Here is a tiny trained network, its code and every weight. The questions are about switching its units off for an input and a class, where a switched-off unit gives its printed mean instead of its output.

import numpy as np


def w(rows, s, z=0):
    codes = np.array(rows[::2]) - 128.0
    scale = np.full(codes.shape[1], s)
    scale[-1] = z or s
    return codes * scale


def norm(h):
    return h / np.sqrt((h * h).mean(-1, keepdims=True) + 1e-5)


def f(y):
    return y / 2 * (1 + np.tanh(0.7978845608 * (y + 0.044715 * y**3)))


def log_softmax(a):
    a = a - a.max(-1, keepdims=True)
    return a - np.log(np.exp(a).sum(-1, keepdims=True))


def net(x, mask):
    res = np.array(x, float).reshape(1, 2) / 4 @ E
    u = 0
    for l in range(3):
        y = f(norm(res) @ A[l][:, :-1].T + A[l][:, -1])
        res = res + np.where(mask[u : u + 5], y, B[l][:, -1]) @ B[l][:, :-1]
        u += 5
    return log_softmax(norm(res)[-1] @ U[:, :-1].T + U[:, -1])


A, B = {}, {}
E = w([
[46,145,208,2,116,119,199],'x0',
[144,12,113,61,177,130,67],'x1',
],0.012)
A[0] = w([
[139,113,115,187,136,156,85,19],'0.n0',
[144,64,75,122,181,164,131,2],'0.n1',
[134,107,128,145,99,153,83,10],'0.n2',
[189,99,118,105,210,192,7,54],'0.n3',
[169,91,95,144,210,215,79,57],'0.n4',
],0.012,0.0058)
B[0] = w([
[62,133,137,176,145,43,134,170],'0.n0',
[97,54,71,102,139,100,152,172],'0.n1',
[41,96,154,193,78,96,85,130],'0.n2',
[137,93,27,117,155,205,211,250],'0.n3',
[119,192,254,161,60,30,39,221],'0.n4',
],0.0094,0.011)
A[1] = w([
[254,99,61,231,158,194,32,176],'1.n0',
[76,146,65,127,182,112,213,3],'1.n1',
[131,51,168,134,202,243,84,76],'1.n2',
[180,197,142,40,161,206,152,183],'1.n3',
[76,82,144,75,192,175,195,86],'1.n4',
],0.009,0.0031)
B[1] = w([
[28,55,112,148,42,48,99,254],'1.n0',
[222,139,150,207,151,98,10,135],'1.n1',
[159,191,68,195,138,210,221,153],'1.n2',
[144,70,144,143,143,72,89,179],'1.n3',
[88,150,129,192,64,91,96,191],'1.n4',
],0.011,0.0091)
A[2] = w([
[84,172,98,156,44,185,215,190],'2.n0',
[159,36,76,139,173,100,194,81],'2.n1',
[97,237,100,207,83,146,165,2],'2.n2',
[211,122,94,232,138,132,32,89],'2.n3',
[162,103,84,213,138,8,43,41],'2.n4',
],0.011,0.0046)
B[2] = w([
[150,50,109,153,155,106,81,177],'2.n0',
[159,175,102,162,129,227,162,169],'2.n1',
[163,88,5,86,165,219,135,163],'2.n2',
[79,110,217,107,72,36,148,167],'2.n3',
[188,208,193,53,196,206,167,247],'2.n4',
],0.012,0.014)
U = w([
[47,86,194,166,51,4,66,200],'0',
[139,48,28,113,147,180,142,251],'1',
[206,166,183,68,191,179,167,2],'2',
],0.016,0.0065)

Each question gives the input, the list of numbers given to net, and the class t.
The units are the neurons (one row each of A and B). Each row of codes is followed by its name. A weight is (code - 128) times the scale printed after its matrix; where a second scale follows, it is the last column's (A, B and U).
mask holds one flag per neuron, layer by layer. A switched-off neuron (its flag False) gives its mean, the last column of its row in B, instead of its output. The means were averaged over made-up inputs and are rounded, as every weight is.
A unit's drop is (log p(t) with every unit on - log p(t) with that unit switched off) / (log p(t) with every unit on - log p(t) with every unit switched off).
unit that matters most: the unit with the biggest drop
top k neurons: the k neurons with the biggest drops, biggest first
k most important neurons of layer l: the k neurons of layer l with the biggest drops, biggest first
drop when u is switched off: that unit's drop, to one decimal
input [-3,-3], class 2: top 2 neurons : (2.n4; 0.n0)
input [-8,-3], class 0: unit that matters most : 1.n0
input [4,-7], class 1: top 3 neurons : (2.n2; 1.n0; 2.n4)
input [-2,-3], class 2: 2 most important neurons of layer 1 : (1.n2; 1.n1)
input [2,2], class 2: top 3 neurons : (1.n3; 0.n4; 0.n2)
input [0,-3], class 2: 2 most important neurons of layer 0 : (0.n2; 0.n4)
input [0,1], class 2: top 2 neurons : (1.n1; 2.n4)
input [3,-4], class 1: 2 most important neurons of layer 2 : (2.n2; 2.n3)
input [0,2], class 2: top 3 neurons : (1.n1; 2.n4; 0.n4)
input [-4,-2], class 0: 2 most important neurons of layer 1 : (1.n0; 1.n2)
input [-4,-6], class 1: top 3 neurons : (2.n2; 1.n3; 0.n4)
input [5,-7], class 1: top 4 neurons : (2.n2; 1.n0; 0.n4; 2.n4)
input [-3,-5], class 1: top 3 neurons : (2.n2; 1.n3; 0.n3)
input [0,-5], class 1: most important neuron of layer 0 : (0.n3)
input [-8,7], class 0: top 2 neurons : (1.n0; 0.n4)
input [-4,-7], class 1: top 2 neurons : (2.n2; 0.n4)
input [1,3], class 2: top 2 neurons : (1.n1; 0.n3)
input [4,-8], class 1: top 2 neurons : (2.n2; 2.n4)
input [7,6], class 0: top 2 neurons : (0.n3; 2.n4)
input [2,-4], class 1: top 3 neurons : (0.n3; 1.n0; 0.n1)
input [-4,3], class 0: top 2 neurons : (0.n4; 1.n0)
input [-1,-2], class 2: unit that matters most : 2.n4
input [4,3], class 0: 2 most important neurons of layer 1 : (1.n4; 1.n1)
input [-6,-4], class 0: drop when 1.n0 is switched off : 4.3
input [-1,-1], class 2: drop when 0.n2 is switched off : 0.0
input [2,-7], class 1: drop when 2.n2 is switched off : 0.2
input [-8,4], class 0: drop when 1.n0 is switched off : 0.4
input [1,2], class 2: unit that matters most : 1.n1
